Below is a small trained network, with its code and all its weights. Each question gives an input and a target symbol and asks what happens when units are switched off, that is, made to give their printed mean instead of their output.

import numpy as np


def w(rows, s, z=0):
    codes = np.array(rows[::2]) - 128.0
    scale = np.full(codes.shape[1], s)
    scale[-1] = z or s
    return codes * scale


def f(y):
    return y / 2 * (1 + np.tanh(0.7978845608 * (y + 0.044715 * y**3)))


def softmax(a):
    e = np.exp(a - a.max(-1, keepdims=True))
    return e / e.sum(-1, keepdims=True)


def log_softmax(a):
    a = a - a.max(-1, keepdims=True)
    return a - np.log(np.exp(a).sum(-1, keepdims=True))


def net(x, mask):
    ids = ['βγδηθλξτψ'.index(c) for c in x.split()]
    T = len(ids)
    res = E[ids] + P[:T]
    r = res
    for j in range(3):
        rows = slice(3 * j, 3 * j + 3)
        q, k, v = (r @ M[0][rows].T for M in (Q, K, V))
        z = softmax(np.where(np.tri(T) > 0, q @ k.T / 3**0.5, -1e9)) @ v
        o = O[0][rows]
        res = res + np.where(mask[j], z, o[:, -1]) @ o[:, :-1]
    y = f(res @ A[0][:, :-1].T + A[0][:, -1])
    res = res + np.where(mask[3:7], y, B[0][:, -1]) @ B[0][:, :-1]
    return log_softmax(res[-1] @ U[:, :-1].T + U[:, -1])


Q, K, V, O, A, B = {}, {}, {}, {}, {}, {}
E = w([
[141,102,101,176],'β',
[138,153,68,153],'γ',
[180,173,238,163],'δ',
[98,129,46,139],'η',
[111,236,129,43],'θ',
[152,151,80,179],'λ',
[62,136,136,113],'ξ',
[89,147,179,86],'τ',
[60,252,90,151],'ψ',
],0.017)
P = w([
[2,79,143,244],'0',
[98,146,119,135],'1',
[104,138,121,135],'2',
[112,125,115,136],'3',
[122,119,110,136],'4',
[128,126,112,137],'5',
[134,126,108,135],'6',
[140,130,107,133],'7',
[142,129,106,133],'8',
[150,134,104,129],'9',
[146,143,98,133],'10',
[152,135,104,128],'11',
[151,157,94,133],'12',
],0.013)
Q[0] = w([
[148,133,99,37],'h1',
[124,146,34,165],'h1',
[50,155,187,100],'h1',
[116,82,79,134],'h2',
[142,170,101,69],'h2',
[68,159,228,35],'h2',
[176,107,70,183],'h3',
[133,4,194,162],'h3',
[173,141,222,131],'h3',
],0.019)
K[0] = w([
[124,98,46,149],'h1',
[121,86,130,86],'h1',
[187,194,137,81],'h1',
[76,107,161,170],'h2',
[71,182,107,123],'h2',
[170,190,130,19],'h2',
[125,109,162,189],'h3',
[166,32,128,72],'h3',
[252,171,106,130],'h3',
],0.019)
V[0] = w([
[138,65,117,155],'h1',
[173,130,82,101],'h1',
[128,90,160,100],'h1',
[129,123,6,146],'h2',
[160,140,127,94],'h2',
[125,57,123,53],'h2',
[102,108,74,77],'h3',
[181,75,147,146],'h3',
[99,97,120,139],'h3',
],0.02)
O[0] = w([
[149,125,124,38,109],'h1',
[190,196,172,135,97],'h1',
[168,75,161,119,74],'h1',
[24,177,135,80,180],'h2',
[107,143,148,181,71],'h2',
[41,6,82,79,37],'h2',
[43,74,131,112,125],'h3',
[173,204,92,46,5],'h3',
[126,94,143,90,165],'h3',
],0.013,0.018)
A[0] = w([
[158,62,235,158,234],'n1',
[240,97,91,149,4],'n2',
[143,131,205,189,62],'n3',
[233,119,254,135,73],'n4',
],0.0096,0.0021)
B[0] = w([
[80,224,129,127,186],'n1',
[73,197,92,102,183],'n2',
[139,43,109,7,254],'n3',
[167,34,186,200,188],'n4',
],0.012,0.019)
U = w([
[185,129,107,14,6],'β',
[114,193,197,109,247],'γ',
[149,169,103,178,140],'δ',
[89,144,168,47,176],'η',
[54,147,149,254,186],'θ',
[143,221,151,113,4],'λ',
[164,54,61,75,85],'ξ',
[125,154,14,173,66],'τ',
[140,161,246,114,126],'ψ',
],0.0079,0.0017)

Each question gives the input, a string of symbols that net reads in full, and the target symbol t.
The units are the heads (3 rows each of Q, K, V and O) and the neurons (one row each of A and B). Each row of codes is followed by its name. A weight is (code - 128) times the scale printed after its matrix; where a second scale follows, it is the last column's (O, A, B and U).
mask holds one flag per unit, heads first, then neurons. A switched-off unit (its flag False) gives its mean, the last column of its rows in O or B, instead of its output. The means were averaged over made-up inputs and are rounded, as every weight is.
A unit's drop is (log p(t) with every unit on - log p(t) with that unit switched off) / (log p(t) with every unit on - log p(t) with every unit switched off).
The circuit of an input: a set's keep is (log p(t) with only the set's units on - log p(t) with every unit switched off) / (log p(t) with every unit on - log p(t) with every unit switched off). Starting from all 7 units, units are removed one at a time, each time the one whose removal leaves the highest keep (on an exact tie, the one counted first), for as long as the keep stays at least 0.8.
units of the circuit, in order: the units of the circuit, biggest drop first
k most important neurons: the k neurons with the biggest drops, biggest first
which heads matter: for each layer, one digit per head in row order, 1 if its drop is at least 0.15 and else 0, layers parted by /
input ψ ψ η η τ τ λ ψ η η θ ψ, target ψ: most important neuron : n3
input λ θ δ ψ η ψ η ξ β, target λ: units of the circuit, in order : h3, h2
input ψ λ η γ, target ψ: which heads matter : 010
input η η θ η η τ η η β γ, target η: which heads matter : 111
input δ ψ δ η η η τ η η ξ η θ λ, target δ: units of the circuit, in order : n4, n2, h2, h3
input θ η δ η η η ξ λ, target θ: which heads matter : 010
input γ η β δ θ β η τ, target θ: which heads matter : 011
input ψ η ψ η η η θ η η ψ λ, target ψ: units of the circuit, in order : h2, n4, n3
input β θ δ η τ τ θ θ η, target β: which heads matter : 101
input β ψ θ γ, target β: units of the circuit, in order : h1, h3
input δ δ γ, target δ: units of the circuit, in order : n4, h2, n2, h3
input τ δ η η δ η η η τ ψ γ, target τ: units of the circuit, in order : n3, h2, n2
input η η θ, target θ: which heads matter : 011
input θ θ θ ψ δ δ θ θ η η η γ θ, target ψ: units of the circuit, in order : h1, n2
input β η η, target β: which heads matter : 111
input γ η η, target γ: units of the circuit, in order : n3, h2, h3
input θ η ξ ψ ψ θ λ θ η η γ, target θ: units of the circuit, in order : n3
input ψ η η θ θ η η θ δ δ θ, target ψ: units of the circuit, in order : h1, h3
input ψ τ η η η η β, target ψ: 2 most important neurons : n4, n3
input γ θ λ τ ψ ψ ψ ξ, target θ: 2 most important neurons : n1, n2
input η γ η η θ η η ξ, target θ: units of the circuit, in order : h2
input η η η η δ τ, target θ: 2 most important neurons : n3, n1
input ψ η τ η λ η γ η θ τ η η η, target ψ: 2 most important neurons : n4, n3
